Below is a small trained network, with its code and all its weights. Each question gives an input and a class and asks what happens when units are switched off, that is, made to give their printed mean instead of their output.

import numpy as np


def w(rows, s, z=0):
    codes = np.array(rows[::2]) - 128.0
    scale = np.full(codes.shape[1], s)
    scale[-1] = z or s
    return codes * scale


def f(y):
    return y / 2 * (1 + np.tanh(0.7978845608 * (y + 0.044715 * y**3)))


def log_softmax(a):
    a = a - a.max(-1, keepdims=True)
    return a - np.log(np.exp(a).sum(-1, keepdims=True))


def net(x, mask):
    res = np.array(x, float).reshape(1, 8) / 4 @ E
    y = f(res @ A[0][:, :-1].T + A[0][:, -1])
    res = res + np.where(mask, y, B[0][:, -1]) @ B[0][:, :-1]
    return log_softmax(res[-1] @ U[:, :-1].T + U[:, -1])


A, B = {}, {}
E = w([
[117,155,138,226,135],'x0',
[107,217,47,187,127],'x1',
[151,88,79,104,227],'x2',
[236,135,131,185,142],'x3',
[205,134,136,129,115],'x4',
[130,96,100,54,142],'x5',
[102,52,73,195,96],'x6',
[162,92,99,130,2],'x7',
],0.0092)
A[0] = w([
[69,109,175,105,175,144],'neuron 1',
[124,201,60,66,255,42],'neuron 2',
[125,167,99,197,63,238],'neuron 3',
[148,21,24,200,163,43],'neuron 4',
[176,142,148,125,136,148],'neuron 5',
[236,162,152,109,212,13],'neuron 6',
[163,122,117,55,79,60],'neuron 7',
[116,222,51,227,113,62],'neuron 8',
[132,94,98,129,139,73],'neuron 9',
[176,113,63,37,44,5],'neuron 10',
],0.014,0.0028)
B[0] = w([
[43,49,163,150,194,186],'neuron 1',
[83,193,99,42,237,229],'neuron 2',
[66,114,121,217,73,227],'neuron 3',
[242,61,17,168,121,210],'neuron 4',
[159,161,173,161,124,158],'neuron 5',
[250,192,248,144,134,208],'neuron 6',
[85,132,125,67,66,186],'neuron 7',
[67,231,113,185,55,247],'neuron 8',
[156,107,90,114,139,142],'neuron 9',
[135,176,87,8,52,212],'neuron 10',
],0.017,0.014)
U = w([
[101,126,147,185,75,84],'0',
[97,180,99,108,245,69],'1',
[192,162,198,139,152,126],'2',
[173,112,58,156,153,120],'3',
[91,190,97,191,116,99],'4',
[112,112,137,58,77,122],'5',
[63,77,160,133,162,254],'6',
],0.011,0.0054)

Each question gives the input, the list of numbers given to net, and the class t.
The units are the neurons (one row each of A and B). Each row of codes is followed by its name. A weight is (code - 128) times the scale printed after its matrix; where a second scale follows, it is the last column's (A, B and U).
mask holds one flag per neuron, in row order. A switched-off neuron (its flag False) gives its mean, the last column of its row in B, instead of its output. The means were averaged over made-up inputs and are rounded, as every weight is.
A unit's drop is (log p(t) with every unit on - log p(t) with that unit switched off) / (log p(t) with every unit on - log p(t) with every unit switched off).
The circuit of an input: a set's keep is (log p(t) with only the set's units on - log p(t) with every unit switched off) / (log p(t) with every unit on - log p(t) with every unit switched off). Starting from all 10 units, units are removed one at a time, each time the one whose removal leaves the highest keep (on an exact tie, the one counted first), for as long as the keep stays at least 0.8.
circuit, biggest first: the units of the circuit, biggest drop first
top k neurons: the k neurons with the biggest drops, biggest first
drop of u: that unit's drop, to one decimal
input [7,-8,7,-8,-6,2,0,0], class 6: circuit, biggest first	(neuron 1)
input [-7,-8,-8,6,-5,-4,0,-4], class 6: circuit, biggest first	(neuron 6; neuron 10; neuron 8)
input [5,1,-5,8,2,1,-8,7], class 0: top 3 neurons	(neuron 2; neuron 3; neuron 6)
input [4,-4,-1,-1,7,-8,-5,5], class 0: top 2 neurons	(neuron 2; neuron 3)
input [1,-8,-4,3,2,1,7,2], class 3: top 2 neurons	(neuron 4; neuron 8)
input [-7,-3,-7,5,-8,-7,-3,0], class 6: top 2 neurons	(neuron 8; neuron 6)
input [0,5,-2,-7,-3,1,-7,5], class 5: circuit, biggest first	(neuron 10; neuron 8)
input [-8,-7,6,8,-2,2,4,-2], class 2: top 3 neurons	(neuron 6; neuron 3; neuron 5)
input [-1,5,-2,7,-6,3,-3,-3], class 1: top 2 neurons	(neuron 2; neuron 3)
input [-3,2,-4,-7,-5,-7,-5,-5], class 1: top 2 neurons	(neuron 2; neuron 3)
input [-8,3,1,-1,2,-1,7,4], class 5: top 2 neurons	(neuron 10; neuron 7)
input [-6,7,0,1,5,-6,-8,-4], class 2: top 3 neurons	(neuron 6; neuron 5; neuron 1)
input [1,5,0,-7,7,3,4,4], class 0: top 2 neurons	(neuron 2; neuron 3)
input [-3,3,-2,3,2,5,8,-8], class 3: top neuron	(neuron 4)
input [-2,-1,-6,8,7,4,8,5], class 5: drop of neuron 7	0.8
input [4,-5,-7,-6,6,-8,-8,3], class 0: drop of neuron 6	0.2
input [-8,4,7,1,2,3,8,-2], class 3: drop of neuron 4	5.7
